Below are the code and all the weights of a small trained network. Each question names an input and a class and asks about switching units off, where a switched-off unit gives its printed mean instead of its output.

import numpy as np


def w(rows, s, z=0):
    codes = np.array(rows[::2]) - 128.0
    scale = np.full(codes.shape[1], s)
    scale[-1] = z or s
    return codes * scale


def f(y):
    return np.maximum(y, 0)


def log_softmax(a):
    a = a - a.max(-1, keepdims=True)
    return a - np.log(np.exp(a).sum(-1, keepdims=True))


def net(x, mask):
    res = np.array(x, float).reshape(1, 2) / 4 @ E
    y = f(res @ A[0][:, :-1].T + A[0][:, -1])
    res = res + np.where(mask, y, B[0][:, -1]) @ B[0][:, :-1]
    return log_softmax(res[-1] @ U[:, :-1].T + U[:, -1])


A, B = {}, {}
E = w([
[217,32,183,136],'x0',
[176,190,254,134],'x1',
],0.012)
A[0] = w([
[145,192,110,99,174],'neuron 1',
[76,196,66,108,125],'neuron 2',
[118,129,131,157,82],'neuron 3',
[110,89,140,211,154],'neuron 4',
[134,128,38,132,123],'neuron 5',
[142,179,71,137,114],'neuron 6',
[166,99,137,95,113],'neuron 7',
[119,106,169,119,176],'neuron 8',
[93,113,110,144,201],'neuron 9',
[164,44,157,142,126],'neuron 10',
[158,25,168,146,126],'neuron 11',
[136,74,142,80,202],'neuron 12',
[149,118,118,132,148],'neuron 13',
[143,79,3,155,134],'neuron 14',
[126,83,77,87,37],'neuron 15',
[213,106,98,110,142],'neuron 16',
[182,125,110,157,116],'neuron 17',
[96,53,68,116,123],'neuron 18',
[126,104,57,148,122],'neuron 19',
[112,133,158,101,31],'neuron 20',
[150,68,158,93,122],'neuron 21',
[136,180,79,114,124],'neuron 22',
[143,120,157,125,162],'neuron 23',
[117,139,148,155,49],'neuron 24',
[114,82,70,157,107],'neuron 25',
[114,119,128,115,53],'neuron 26',
[152,244,149,132,102],'neuron 27',
[120,158,149,149,2],'neuron 28',
[114,185,95,124,137],'neuron 29',
[63,200,34,147,181],'neuron 30',
[103,82,20,86,162],'neuron 31',
[98,96,90,138,78],'neuron 32',
[137,111,86,129,120],'neuron 33',
],0.017,0.0042)
B[0] = w([
[125,162,91,168,174],'neuron 1',
[115,54,70,100,222],'neuron 2',
[128,125,129,127,128],'neuron 3',
[151,126,140,159,153],'neuron 4',
[50,94,134,2,192],'neuron 5',
[107,87,105,92,170],'neuron 6',
[118,104,114,126,165],'neuron 7',
[96,142,150,155,162],'neuron 8',
[177,161,100,175,167],'neuron 9',
[139,73,124,143,205],'neuron 10',
[131,59,125,135,217],'neuron 11',
[166,131,146,190,176],'neuron 12',
[139,130,140,144,145],'neuron 13',
[117,176,172,77,229],'neuron 14',
[199,205,150,207,172],'neuron 15',
[154,104,133,158,177],'neuron 16',
[133,118,118,141,153],'neuron 17',
[99,162,169,72,206],'neuron 18',
[107,145,143,80,186],'neuron 19',
[153,177,129,184,138],'neuron 20',
[117,93,119,132,182],'neuron 21',
[131,104,99,131,172],'neuron 22',
[74,133,155,131,162],'neuron 23',
[150,173,133,180,138],'neuron 24',
[119,157,159,99,185],'neuron 25',
[136,133,134,128,130],'neuron 26',
[39,165,159,41,210],'neuron 27',
[155,193,128,188,145],'neuron 28',
[127,115,92,143,182],'neuron 29',
[219,92,36,207,253],'neuron 30',
[158,187,138,117,234],'neuron 31',
[139,151,139,121,168],'neuron 32',
[121,142,144,112,160],'neuron 33',
],0.071,0.017)
U = w([
[252,188,126,198,3],'0',
[213,172,211,2,92],'1',
[102,3,203,170,99],'2',
[60,208,160,81,242],'3',
[129,34,10,122,141],'4',
],0.0079,0.0015)

Each question gives the input, the list of numbers given to net, and the class t.
The units are the neurons (one row each of A and B). Each row of codes is followed by its name. A weight is (code - 128) times the scale printed after its matrix; where a second scale follows, it is the last column's (A, B and U).
mask holds one flag per neuron, in row order. A switched-off neuron (its flag False) gives its mean, the last column of its row in B, instead of its output. The means were averaged over made-up inputs and are rounded, as every weight is.
A unit's drop is (log p(t) with every unit on - log p(t) with that unit switched off) / (log p(t) with every unit on - log p(t) with every unit switched off).
The circuit of an input: a set's keep is (log p(t) with only the set's units on - log p(t) with every unit switched off) / (log p(t) with every unit on - log p(t) with every unit switched off). Starting from the 12 units with the biggest drops (on a tie, the unit counted first), units are removed one at a time, each time the one whose removal leaves the highest keep (on an exact tie, the one counted first), for as long as the keep stays at least 0.8.
units of the circuit, in order: the units of the circuit, biggest drop first
top k neurons: the k neurons with the biggest drops, biggest first
drop of u: that unit's drop, to one decimal
input [1,4], class 3: units of the circuit, in order => (neuron 30; neuron 27)
input [-6,7], class 3: units of the circuit, in order => (neuron 27)
input [-8,8], class 4: top 3 neurons => (neuron 2; neuron 30; neuron 14)
input [-6,-8], class 1: top 3 neurons => (neuron 14; neuron 5; neuron 31)
input [3,-2], class 1: top 2 neurons => (neuron 30; neuron 2)
input [-4,5], class 3: top 2 neurons => (neuron 27; neuron 30)
input [-1,2], class 3: top 2 neurons => (neuron 30; neuron 2)
input [-5,-6], class 1: top 2 neurons => (neuron 14; neuron 31)
input [6,-4], class 1: top 2 neurons => (neuron 30; neuron 14)
input [2,8], class 3: drop of neuron 27 => 1.0
input [2,0], class 2: drop of neuron 30 => 0.5
input [2,2], class 2: drop of neuron 30 => 0.3
